Each row was made from one walk, in order. Every step used is in the known rows, and no mark comes twice. Write each row's walk.
Each row is shifted at random along 6 fixed directions that mean nothing.
Known rows:
fevi, lofu, gumad, zuzo, vadema: [ 448  231  122 -570  121 -152  -65 -186  428 -126 -384    7 -238   19
  330 -127   44 -239  353 -262  110   29  -61 -192    7   24  -79 -224
  -41  111  419  -39  226 -269  -20  -12 -108 -141  175  421  318 -142
   96 -341   61  173   42  251 -107   21   15 -475 -415 -291 -438  131
   67  -47 -559 -230  178 -259  -35]
puvu, meroni, ninev, lofu: [ 144  132   93 -453  -74 -507 -119 -168  279 -763 -395   50  -75   75
  547 -331   49 -103  115 -246   31  -88 -199 -171 -148   84  320 -196
  253  193  162  -10  162   56 -190  -57 -419 -129  315  272  536  -70
 -310 -416   27 -248  -47   29   80   46 -226 -210 -427  -38 -408  217
  132  -36 -605  -69  293 -403  -51]
duta, fevi, divib, gumad: [-184  -97  175  -17  367 -238  233  259 -143  -22   63   69   89  -27
  -25 -337  194 -376  462   21   10 -342   53   19   47 -141 -152 -220
 -204  234    8 -104  251   54   18   28 -212 -456 -107 -360  203   46
 -509  -39  -78 -136   55  255 -335  308  105  -18 -208  122 -493  -20
 -147  -89 -304  238  125 -302   16]
ninev, lofu, meroni, divib, gumad, zuzo, vadema: [-510 -116  132  -54  223    4  -39  -72  348  -45  230  231 -152  239
  -74 -168 -269 -382  341  338  351   71  250  -94 -159 -104 -186  -13
   85  -68   85 -196   52  185    5  -92 -172  -36  -95 -188  114 -260
 -428 -282   23  206  -11  374 -169  194   10 -333   74 -157  -80  175
  218  -45 -114 -190 -165 -343 -140]
lofu, meroni, divib, zuzo: [-310 -119  -23 -102  168  -47  129  -73  515 -166  262  526 -169  176
   52 -122 -194 -305  391  327  337 -213  -81 -465  -65  102 -275 -139
  118   95  173 -222  -29  120   46 -253 -377 -136  -96   19  125 -208
 -490 -439  367   17 -197  135  -12  241  167 -213 -206 -354 -161  291
  -27 -121 -202 -280  -52 -492 -204]
duta, lofu, gumad, zuzo, vadema, puvu, meroni, ninev, fevi: [ 349 -158  345 -195  340 -104 -100 -114  129 -193 -339 -103   57   11
   -5 -100 -355  168  452 -246   89 -447 -110 -205  -58 -228 -329   81
 -435  491  435  215   97 -365  -70   74 -231  377  207  197  281  -96
 -119  -69   58   59 -430  480 -276   10  -10 -556 -298  -53 -441  306
   69  134 -519 -132  149  -90 -115]
divib, zuzo, gumad, fevi, ninev, lofu: [  -1 -232  377  -52  693 -352 -178  200 -299 -124 -423  -80  195 -104
  172 -160 -308  127  256   23   61 -236  128  519 -131 -451 -346  218
 -229  295  180  -99  240   29 -355  112  101  140  178 -343   62  149
 -738  104 -344  -80   67  236 -478  213  -19  -37    6  263 -469  -64
  -22  -79 -550  204  148 -195   96]
puvu, vadema, gumad, fevi, ninev, lofu, meroni, divib: [-544 -336  171  -37  511  131  -98 -155  -56 -356  206   52  211   63
 -101   70 -419  -73  174  240   82 -178 -115  136 -265  116 -318  271
  -22  174  -80 -182  -60  328 -219  125 -263   31  -24 -171  199 -111
 -766 -121  166  217 -155  439 -177  107  -35  -43  -20   84 -270   93
  404   79 -343  -70  -39 -157 -181]
gumad, zuzo, vadema, puvu, meroni, ninev, lofu, fevi, divib: [ 106  120  -24  -22  375 -276 -232  -88  -41 -490 -165  177 -170   47
  581 -233   52  -98  271 -131  -35  179 -134  -48  -39 -191   39  -58
 -306  192  316  220  174  -75 -146   72 -115 -208  249   50  255   39
 -336 -291 -234 -201 -128   67  -76   31 -325 -226 -312  -92 -489   46
  -11   80 -438  -89  276 -285  472]
fevi, puvu, vadema, lofu: [ -69  186  177 -279  148 -169  -29 -347  105 -454  -80   84   38 -183
   80  -22   58 -130    4   22 -138    0   37  154  -41  -84  -66   64
  -77  138 -155  -48   43  -21 -173   57 -239 -223  144  212  267  -80
 -108 -236  302   90   53  -53  216   89   21   14 -211  -63 -370  -19
  175  -43 -600  -47  326  -34  -33]
meroni, divib, duta, fevi, ninev, lofu: [-376 -305   93  -69   59 -109  -45 -201  233 -326  425  444   66  244
 -277 -224 -241 -105   38  304   88 -369 -286 -173 -260  322   14  -64
  318  318 -123 -337  131  208   23 -240 -434 -143 -121 -269  218 -245
 -519   18  413  114 -184  548  -31  266  298   -2 -105  310   15  205
  233  -59 -137   54  -52 -162 -591]
divib, duta, vadema, lofu, ninev, fevi, puvu, zuzo: [-334 -146  308   14  160 -119  206 -111 -128 -355  132   66  159 -133
 -155 -316   62 -112  189    3 -168 -489  173  164 -110 -465  -60  -92
 -269  392   54 -146  242    6  247  146 -428 -294  -62 -127  235 -253
 -424  184  -34  -53   67  205 -170   98  262    8 -228  309 -340   98
  -47  -39 -125  236  278  -54  -79]
ninev, fevi, divib, duta, lofu: [ -93   14 -114   65  312 -264   40  -87  166 -219  -65  314   71  323
  141 -149 -175 -248  -52  231   12  -85 -337  193 -144  -99   64   31
  195   97    7  105  334  350 -261 -110 -108 -265   84 -458   27  207
 -568 -214  148 -165 -219   33  173  269   37  132  -92  172 -349 -118
  -32 -178 -490  292   45    2    8]
ninev, fevi, divib, gumad, zuzo: [-267 -115 -238 -121  406  215   -5 -141  418   52   86  517  -77  372
 -187  104 -283 -109  191  467  354  108  -53  -39  -46  258 -357    9
  163  107  -15 -116   74  211  -95 -216  -69  -11   64  -84   44  -97
 -374 -214  451  227 -173  181  142  300  148   26  -79   -3  -73 -111
   50   19 -395 -181 -256  -51 -355]
zuzo, gumad, fevi, ninev, lofu: [  14 -239  303 -358  519  -86 -247 -165   36 -309 -244   78  161   55
  -11  -18 -376  275  -34   50  130  -72 -212  330 -201  126 -222  240
   64  292  -75 -255  121   84 -308 -118  -67  288  343   -3  214  -67
 -513   58  165  219  -22  391 -136  191   76  -64  -47  375 -177   43
  342   46 -546  -17  -51   -4 -406]
meroni, puvu, zuzo, vadema, gumad, fevi, divib: [  99  174 -160   -3  410  103  101  -35  117    6   40  321   80   63
  437 -131   51 -299  362    2 -138  255   -3   61    3 -299 -281 -217
 -335  111  158  158  204 -127  161  -90   95 -559  122  -35  -25 -101
 -206 -337  -86   94   29 -176 -116  196  -98  -88 -429 -231 -507 -263
   -5  -22 -337  -57   29    6  455]
meroni, divib, puvu, zuzo, vadema, lofu, fevi, ninev: [ -24   23  151  141  195  -16   14 -215  302 -414  492  377 -100 -170
   -5 -192  108 -355  387  181    0  -52   12 -427 -111 -216 -299 -243
 -335  307  185   -8   -3 -157  225  -22 -302 -338  -12  235  231  -77
  -92 -237  242   97 -146  210 -107   23  107  -87 -379 -256 -181  182
  124 -187 -266 -197  174 -143  141]
gumad, zuzo, vadema, lofu, fevi, puvu, meroni: [-100  -27  163  -93  198  -71   -3 -269   94 -374  153  163  -78 -182
  -62 -208  113 -121  306   32  127  -68  144 -150 -113 -244 -184  -87
 -279  121  103    4  -84    6   58   36 -245  -72  166   51  309 -180
 -206  -95  258  110    6  230   -9    4  -36 -167 -128  -62 -335   96
  160   82 -132 -233  140 -124  192]
zuzo, gumad, fevi, vadema, lofu, meroni: [-110 -247  -13  -83  602   76 -104  -78  224 -323  -87   71  163  106
 -117  196 -469  142   67  230  315 -152 -212  124 -413  -91 -512  384
  -74  133 -137  -40    8  174 -379 -111  -78  436  289 -199   28   50
 -487 -181  462  265 -384  224  103  137   71  -87   98  -88 -320   75
  376  -70 -554 -217 -197  125    4]
zuzo, vadema, puvu, meroni, divib, gumad, fevi, lofu: [ -21  -32  123  184  380 -137   48  -60  203 -119  126  127  138  -32
   68 -132 -147 -178  327   95  -12 -146  -10 -154 -205 -402 -266  -13
 -143  219 -193  124   49 -115   21 -170  -83 -147  141 -209   26 -130
 -178 -265   69   35 -233  169   14  108   73 -160   -9 -311 -220   36
   75   27 -130    6  -89  -25  160]
vadema, zuzo, gumad, fevi, ninev: [ 294   -3  -54 -579  551  163 -294 -354  259  -13 -437  414  107   37
  227  145 -446  399 -178   97  233  334 -297  229 -181  326 -179  158
  129  122   42 -241   -2   81 -214 -199  131  153  319  324   29  -55
 -362 -141  365  457   18  139  170  197   73   30 -268  211 -113 -272
  193  147 -781 -252 -273  -40 -404]
divib, zuzo, vadema, gumad: [ 262  149  282 -361  522   40 -162 -200  -19  239 -489  144  124  -81
   74  153 -560  350   12   27   42   74  -25  449    0 -152 -410  311
 -148  179  204  -41  -17  -85 -327 -170  191  141  164   59  -99   58
 -234 -173   78  256  -79  188  -43  195   32  -79 -139   49 -438 -301
  209   13 -876  -92   -2 -114 -285]
gumad, fevi, vadema, lofu: [-314  -79  331 -101  448 -143   -4  -91 -182 -339    5    8  274 -103
   88 -185   27 -205  119   76  -64  -31   15  341 -231 -429    1  119
 -131  102 -167 -285   78  263 -124  256 -107 -152   41 -328  251 -223
 -542  129   18   42  229  255 -258  201   31   65  -63  383 -302 -194
  265   21 -312   94  218   62  109]
gumad, fevi, ninev, lofu: [-116 -190   36 -155  428 -156 -239 -148   76 -572  -90  249  163  107
  287  -83 -247   84  -31  172   41   47 -308  289 -314   65  -37  158
  124  171  -46 -171  201  201 -346  -94 -181   62  220 -194  166   -6
 -675  -71   88   19 -110  140  -19  139    0  151 -108  222 -283 -123
  219  -48 -629    0   56    7  -87]
vadema, puvu, zuzo, gumad, fevi, divib, lofu: [ 181   -8  163 -174  590  -55    6  -65  146   91 -195  211   21   44
  236  156 -100  -55  211   37  -68   57 -123  171   67 -146 -424   63
 -304  130  164  -20   91  -10 -251    7  139  -98  266   96  -12  148
 -339 -226  172   39  -84   56  -16  280  103 -110 -224  -70 -190  -45
   31  -23 -402   23  -59   -7   21]
meroni, ninev, fevi, vadema, puvu, zuzo: [-222  -97  158  207  265 -225  182  102  -54 -670  191   80  190  -32
  321 -344  328 -461  654   19   -2 -166  171 -229  -85 -533  -20 -360
 -453  427  191    1  211 -198  200  382 -380 -586   29   90  512 -407
 -429    6 -263 -170  119   32 -425  199 -110 -108 -503   24 -428  183
  -40   48 -238   -3  452 -153  369]
fevi, ninev, lofu, meroni: [  30 -232  -78 -311  103 -378   28  -16  331 -895 -148   91  -96   49
  275 -279    9 -166  318  -99  278 -367 -255 -321 -187  317  -15 -219
  118  294  272    3  237  -13 -204  -91 -549 -141  279  132  480   20
 -558 -394  127 -184 -280  183   -9  -65  -62 -143 -377 -328 -596  441
   80 -183 -513 -193  172 -377    6]
zuzo, gumad, fevi, ninev, lofu, meroni: [-178 -233 -173 -267  387   16 -227 -218  377 -500  -74  382   52  289
  314  -68 -377  166 -124  233  365  113 -282  143 -464  160  -50  110
  307   99 -210 -174  163  307 -200 -161 -184  242  321 -106   68 -108
 -687 -211  259  294  -88  180  152   88  -30    2  -40  101 -122   58
  232  -65 -468 -114 -327 -154 -192]
ninev, fevi, lofu, gumad, zuzo, vadema: [ 314  158   56 -292  365   11 -128 -197  294 -168 -347  106 -120  142
  294 -138 -218 -115  191  -68  111   -6 -128   84 -125 -116 -140  -49
  -57  183  217   67  274 -147  -21   14  -19   18  242  139  178 -122
  -50 -190  -10  222  -16  203  -82   80   32 -301 -277   -6 -361  -33
   71   17 -581 -107   69  -50  -47]
fevi, puvu, vadema, gumad: [-406   64  196 -281  183  164   48 -419   32 -156  136  224  151  -48
  -57   89  -52  -69   60  230  -49  163  166  243  -44  -40 -147   53
  -17   87 -273 -253  -80  109  -30   80 -197 -339   -7  155  184 -349
 -304  -87  343  385  263  155   96  221   -1   58 -165  124 -221 -153
  292  110 -442  -55   58  -91 -300]
puvu, zuzo, vadema, lofu, fevi, ninev: [ -55 -113  139   62  480    7  -96 -187   10 -461   33  143  116 -177
   82  -28  -66  -20  201  158  176  146  -11  101 -191 -300 -251   89
 -289  184  215   18   45  144 -192  107 -143 -136  107   62  183  126
 -492  -63   95  137  -93  186 -141  -15  -49  106 -289   61 -376 -132
  281  -72 -534 -103  172  -33  256]
fevi, ninev, lofu, meroni, divib, zuzo, vadema, puvu: [-162   -3  449 -315  420 -151 -226 -261  -50 -266   77  286 -181  -85
  227 -134 -275    6   91   87   31   86  -23  133   28   -5  -43  208
  -99  108  100 -244  -88   33 -121  -74 -181  -37   16  150  154 -316
 -526 -180  -51   57   90  488  -93  165   45 -212 -140   58 -128  185
  138   30 -397 -196  141 -445 -335]
meroni, ninev, lofu, gumad, zuzo, vadema: [-330 -412  259   18  234  -19  -57    4  183 -217  -77   11   70  166
 -148 -171 -328  -95  586  114  241 -371  164  -97 -164 -280 -359  -37
 -238  433  338 -106  254 -194  -18   42 -250   64   -7 -172  200 -217
 -343   51  -91  149 -178  528 -605   32   -1 -460 -212   73 -397  244
  232  -13 -198  -31  131 -158  -10]
divib, puvu, zuzo, vadema: [-153  -43  331  -63  221   82   60 -177  155  -78  211  209  108 -140
  -85  -87 -189  -68  324  211  -61  -81   66   13   24 -313 -440  -38
 -336  259   65 -136  -43 -141   52 -217 -158 -160  116   35   25 -188
  -98 -113  200   79   -1  158 -131  218  213   -4 -129    6 -242  -51
  222  -75 -453 -151  114  -13 -103]
vadema, puvu, meroni, divib, lofu, ninev, fevi: [-273 -151  358   33  363 -142   15 -197   86 -430  108  353   47   62
  323 -270  -50 -104  105  121  -38 -157 -157  -40 -127 -285   21   -4
  -47  222   81  -76    7  177    1   49 -340 -150  113   -9  323 -185
 -607 -119  139 -140   -2  242 -110  228   29   -7 -263  188  -47   64
   29   87 -152   86   58 -351 -204]
puvu, zuzo, vadema, lofu, meroni, ninev, fevi: [-165  -40   81  161  529  -92 -194  -70   32 -567  -81  138  166   27
  457 -194 -296  -60   77  171  166  153  -78  273 -325 -521  -18  176
 -203   79  111  197  140  285 -232   83 -106    1  157 -152  120  105
 -638 -251 -179  -55 -133  -64  -63   50 -216   13 -218  193 -434 -140
  148  -19 -651   24  103 -120  389]
vadema, puvu, zuzo, gumad: [ 195   56  186  -70  447 -249  150  111   90 -122 -296   60   33 -100
  377  -95  172 -240  467  -12  139   51  211  -15  149 -404 -296 -163
 -405  158  309   51  227 -237 -138   56  -11 -480  234  312  187   89
 -381 -307 -141  -39  160 -103 -267  274  -90 -173 -352 -263 -416  110
  -67   41 -447   -7  137 -149  338]
duta, gumad, zuzo, vadema, puvu, meroni, divib: [-355  111  222  -58  391    5  -30  -87  -48  307   31  249  -28    8
  248 -173 -111 -154  231  262   42  489  339  279   52 -507  -53  185
  -90 -164 -118 -103  -37  200   10 -116  141 -284 -144 -156 -128 -283
 -561 -187 -117  188  380  158 -151  340 -119 -185  -27   62    5 -315
   -2  248 -177  -52 -191 -217  111]
gumad, fevi, puvu, meroni, ninev, lofu: [ -45   -8   18 -150  177 -344 -172 -206  -50 -644 -301  174  165   23
  559 -352 -185  168  -84 -105 -273 -179 -232  330 -296 -227  210   70
   80  321 -319   48  227   62 -107 -179 -248   30  284 -304  146 -139
 -451 -121  -53 -174  -58 -154  171   60  -59   10 -149  303 -418 -131
  -56   22 -452  195  100 -118   62]
gumad, zuzo, vadema, puvu, meroni, divib, lofu, ninev, fevi: [-343 -304  254  330  485  -59   26  -33  -48 -123   15  262  217   32
  259 -397 -229   -5  283  128    5 -194   83  114 -157 -721 -181   31
 -317  371  204  137   91   39  154   88  -55  -84   64 -420   60 -201
 -555   58 -173 -117  -40  178 -395   96    2  -65 -138  187 -221 -167
  -97  116   28  164    5 -283  149]
fevi, divib, puvu, zuzo: [-232 -135 -144  -21  102   28  272  -81  453 -217  317  422  -93   88
  -68    8   59 -339  514  320   56 -209  -70 -396  119  119 -485 -278
 -145  267  118  -54   21  -50   64 -301 -310 -434   72  104   68  -38
 -216 -407  496 -112 -247   23   80  197  234   44 -319 -383 -288  147
  -22 -191 -301 -193   73  -91  -25]
lofu, gumad, zuzo, vadema, puvu, meroni, divib, duta: [ -18   82   72   29  335  -78   23  -47  221  265   22  298 -179  117
  184  -18 -131 -313  395  225   94   62   80 -279   41 -323 -278   23
 -211  -42  363   57  100  -76 -145 -243  -31 -396  -46  -17    8  -64
 -347 -345   98   43   58  261 -120  310  -73 -309 -110 -326 -200   69
   27  129 -170 -132 -132 -230  276]
meroni, puvu, vadema, lofu, gumad: [-387  -99  802 -403  360  232  -67 -418 -112  -63   97   -4  -15 -198
 -466   97 -253  -93  191  122 -100 -178  191  163  147 -168 -418  303
 -249  140  -53 -452 -116    9  -85  162 -341   31  -82  264  288 -315
 -168   78  423  364  216  731 -329  304  217 -291 -127  328 -125  142
  531  120 -345 -169  216   -7 -463]
zuzo, vadema, gumad, fevi, puvu, meroni: [-276 -141  379 -143  350   60   88 -198 -132 -134  236   53  253 -163
 -130  -97  -46    1  289   65  -36 -107   81  128 -136 -217 -261   36
 -272  130 -151 -144 -175   78   10  -81 -153 -154  168 -119  246 -366
 -430   51  184  208  168  376 -122  183  -45  -57  -46  192 -320  -41
  338  228 -135  -75  -15  -33  -71]

Write each row's walk:
[-195  -23  224 -220  250 -183  295   70    8   27   82  133  -41 -163
  145 -419  383 -530  598  -57   33 -210  249 -287  128 -234 -119 -533
 -296   95  134 -201  -42   72  337  168 -106 -672  167   44  308 -222
 -350 -170  -39 -116  469  281 -351  260  -66 -150 -292    0 -288  162
 -128  111  121  -12   77 -360  257]  vadema, zuzo, gumad, fevi, divib, puvu, meroni
[-104 -173    4  173  536 -197   76  110    5  102 -107  152  222  132
  421  -44   69 -162  221  106   12   70  -12  282  -80 -602 -134   -7
 -298  111  251   67  358  176 -175   87   85 -391   -7 -285 -113  241
 -743 -123 -134  -99  -11    2 -203  242   20   35 -108   53 -332 -146
 -248 -107 -230  414   -8 -132  432]  vadema, puvu, zuzo, gumad, fevi, divib, duta, lofu, ninev
[  63  195   93 -294  492  218 -335 -431  370  205  193  474 -301  410
  -17  442 -364 -110  -66  417  136  510 -290  115  -44  222 -238  350
  -29 -274  277 -107   14  185 -445 -140   52  130   17  221  -35  -26
 -290 -260  488  382 -177  528  293  417   46 -201    8   15  101   -6
  313   58 -704 -252 -132  107 -351]  ninev, fevi, divib, duta, lofu, gumad, zuzo, vadema, puvu
[ 143  323 -181 -430  228  -64 -148 -211  422   49 -249  433 -191  187
  589 -161 -353  -51 -123   30  -16  142 -230  228 -251  -32  121   48
  418  -63 -296 -141  181  229   52 -219  -30  120  -60 -109 -225 -111
 -342 -504  106  227  -27 -113  366  170  203 -218 -119 -125  -70 -187
 -280 -153 -510  -21 -293 -341 -208]  duta, gumad, fevi, lofu, meroni, divib, zuzo
[ 194 -131  234 -329  643  -45 -222 -113 -224 -162 -701 -247  273 -190
   -6   77 -530  327   58 -162  -18 -238  -53  482  -98   11 -419  278
 -244  408  143  -17  108  -94 -338  168  104  198  377   79  126  161
 -299   28  -85  208  -95  201 -207   67    6  -63 -130  208 -493 -112
  266   98 -777  -11  178   56  -96]  puvu, vadema, zuzo, gumad, fevi, ninev, lofu
[ 105  285   63 -416  200 -146 -159 -185  163 -106  -73  356 -192   33
  627 -402  -89  -97   22 -167  -74  157   21  169 -188 -142  300 -154
   56  122 -178 -166  200  -63  284   38 -107 -138    7   45   -3 -433
 -322 -247 -323  269  297  178    3   74   11 -343 -260  -36  -46   49
 -209  -47 -241  -24  -77 -421 -101]  duta, gumad, fevi, ninev, lofu, meroni, divib, zuzo, vadema, puvu
[-319  -38  165   69  298  -67  -84 -105   12 -392   65   85   16   -6
  125 -155   74 -362  417  150   -4 -118  309   31 -154 -468 -134  -59
 -333  224  115   12  222  -66   19  417 -264 -211 -107   38  337 -186
 -339  -20  -58  123  131  137 -299  105 -135 -231 -285  100 -385   85
  -40   49 -367   55  299 -149  274]  meroni, ninev, fevi, puvu, vadema, lofu, gumad, zuzo
[ -81  249  364 -225  106 -204  113 -190  -16   43  341  177   30  -98
  128 -321  243 -428  209  -72 -220    8   55 -132  -46 -197  157 -257
  -84  -34  -35 -172  -46   70  181 -114 -147 -625   18  -13  391 -430
 -257 -136   32   85  455  298  -41  318  -95 -218 -153  122 -190   78
  167  195   79   44   15 -288    6]  zuzo, vadema, gumad, fevi, puvu, meroni, divib, duta
[-206   19  292 -249  440  -65 -163 -262  -33 -105  -97  203 -108  -49
   68  -64 -139   26  -13  177   29   81  161  286   -8 -132  -82  293
   22    8  -28  -83  -93  252 -142 -128 -109  115  -21  108  252 -101
 -506 -158  269   55  102  232  133  240   84  -45  -26  248  -64 -128
  -65  169 -378  -24  -77 -301 -362]  vadema, lofu, ninev, fevi, puvu, meroni, divib, gumad, zuzo
[ -64  246  251 -201  287  -45  -64 -272   19   48 -142  198 -198   52
  289 -116 -311  -79   96   39 -247 -157   49  272 -100 -262 -168  174
  -78   82 -189  -76   22    0   38 -200  -61   47   72 -150  -78 -302
 -218 -154  -22  152  149  191   59  216   94 -271  -40   64 -102  -39
   21    0 -220   21   51 -189 -149]  ninev, lofu, gumad, fevi, puvu, meroni, divib, zuzo, vadema
[-152 -137  272   57  505   20  -45 -113 -229 -223 -266   -2  294 -157
 -116 -148 -352  126  250   55  -37 -312  178  281  -54 -346 -361   68
 -405  550  -63   63  116 -240   58  161  -64 -106  190    8  188 -160
 -217  133  -96  194   11   44 -245  187   -5 -113 -243  347 -467  -32
   37  175 -489   96  205  -52  -39]  meroni, ninev, fevi, puvu, vadema, zuzo, gumad
[-288 -102  255  -45  395  -66  -78 -219   12 -321  127  260  148   24
  389  -49  -97  -12   53  108 -203   36 -223   98 -281 -351  -62  210
  -81  128  -48 -175  -86  209 -109   28 -217    8   21 -170  168 -288
 -568  -49  239  -43  -49  203   -5  226   71   43 -126  114  -54 -171
  142   22 -279  -18   37 -247  -92]  gumad, fevi, vadema, puvu, meroni, divib, lofu, ninev
[-132  132  169 -115  172 -260  -76   10  175  -16  381  286 -113   42
  222 -457  129 -552  199   54  138   51    3 -215 -187 -228  224 -221
  -54 -190  296 -161  127  243   94   71 -149 -356 -206 -200  251 -136
 -423 -251  -45    7  193  305 -192  258  -29 -285  -88   55 -206  117
   17    9 -121  -35   21 -431  193]  gumad, zuzo, vadema, lofu, meroni, divib, duta, fevi
[ 125   67  224 -280  256   10 -248 -231  227 -348  202  128   81 -104
  398  -52 -178  -59  241  -59 -105  103 -162  -35 -287 -213 -145  -83
 -232  101  135  -58  -38  -47   -2   17 -172   30  111  235  174 -145
 -182 -359   78  134 -145  225   34   29  -15 -218 -230  -97 -382   57
  175  -56 -661 -196  -19 -213   44]  divib, puvu, zuzo, vadema, gumad, fevi, lofu, meroni, ninev
[-256  -68  439 -147  266 -122  117   93   36  -29  428   59  -63  -74
 -138 -186  361 -482  512  -52  -63  -88  236 -232   47 -386 -254 -227
 -381   56  418 -320  156   -8  222  169 -282 -412 -129  170  353 -232
 -354  -27    7  -28  175  425 -448  319  104 -326 -288  -12 -226  326
  102  -66    4  -31  260 -235  169]  meroni, puvu, zuzo, gumad, fevi, divib, duta, vadema, lofu, ninev
[-105   89  132  155  360 -197   81  -59 -159 -150   34  211   42   25
 -139 -169 -424   24    3  174 -334 -433 -225  137  -77 -204 -290  336
  -62  275 -207  129  137    2  -98 -453 -244  -51   69 -437  -41  -47
 -406  -94  146 -206 -292  -32  255  348  179   25   28   86 -350  -34
    3   38 -464   99   16   32 -141]  ninev, fevi, puvu, meroni, divib, duta, vadema
[-291   18  264   -5  324   32   97 -194  -82  -68   99  277   57  -48
  174 -264  -89  -17  234   99   -8 -123  211  139  -72 -385 -129  -38
 -171  264    6    8 -100   46  273  -60 -138 -254   -3  -16  184 -415
 -445  -52  -26  116  209  209 -135  172  -27  -64 -245  165 -232  -85
  -74  131 -114   59   78 -445 -193]  lofu, ninev, fevi, puvu, meroni, divib, zuzo, vadema, gumad
[  92  126  293 -338  231 -307 -244 -137 -110 -313 -433 -114 -175  -52
  450 -167 -132   -4  263 -167 -144   16  118  251  -37 -279  -38  171
 -207  103  237  100  155 -127 -262  -85 -126   32  146   81  246 -100
 -317 -184 -197  -67   89  193 -104   84 -221 -376 -220   58 -520   23
   41   65 -626  -49  234 -319  129]  fevi, puvu, meroni, ninev, lofu, gumad, zuzo, vadema
[ -46  -97 -170  -99  194 -127  -72 -138  379 -348 -225  316 -197  279
   67  -19 -300  104  255   95  314 -279 -120 -264 -170   96 -304  -69
  131  387   92   68   71   80  -90 -127 -255  183  267   62  137   67
 -302 -325  310   29 -398  194   98   59  -56 -240 -256 -161 -253  293
   49 -149 -332 -109   11 -381 -116]  puvu, meroni, ninev, lofu, fevi, divib, zuzo, gumad
[-360 -154  196  -81  472  -18 -232 -248   68 -533  304  457  -60   82
   61 -114 -313  -17  -46  326   -5  -88 -338   98 -142   36  -95  218
  -31  175 -180 -110  -22  302 -181 -150 -309   91   94 -130  145   -5
 -568 -238  369  -99 -217  345  144  189   72   51 -108  337 -224  101
  104  -39 -549  -36  -35 -160 -229]  vadema, lofu, meroni, ninev, fevi, divib, puvu
[-227 -201    8 -163  238   29   44 -265  317 -102  -53  431   52  188
  231 -145 -285  -43   85  176    0 -184 -233  -94 -310  -99  -80   30
  271  201 -150 -164   49  334   32 -115 -246   -7  -26 -281   21 -181
 -598 -102  382  146  -21  319   -1   89  121  -45 -273  122  -12 -141
   57  -64 -118   74 -323 -292 -267]  puvu, meroni, divib, lofu, gumad, fevi, ninev
[-486 -207 -155  -49  280  106   -2 -140  302 -114   13  321  172  184
  239 -150 -215 -211  225  152  189   -4    4  -74 -349 -232  -82 -218
    3  161   -8 -110   61  339  160  346 -100 -184   19 -236   30 -157
 -463 -161   81  222   -4  100 -116   32 -106 -133 -284   68 -228  -63
   42  -71 -124   48 -144 -404  169]  puvu, vadema, zuzo, gumad, fevi, divib, lofu, meroni, ninev
[ -44  -11  387 -186  306 -190 -168 -157  200 -132   74  218  -99  -53
  382  -85   10 -118  291   22   22  251   -4 -160  -18 -269 -131   58
 -216  -26  547  -52 -124    8 -171  -34 -114  -61   38  244  297 -135
 -385 -282  113  -98  -32  255 -158  179  -92 -243 -236 -196 -139   15
  109   77 -361 -230  132 -492   -2]  gumad, zuzo, vadema, puvu, meroni, divib, lofu, ninev
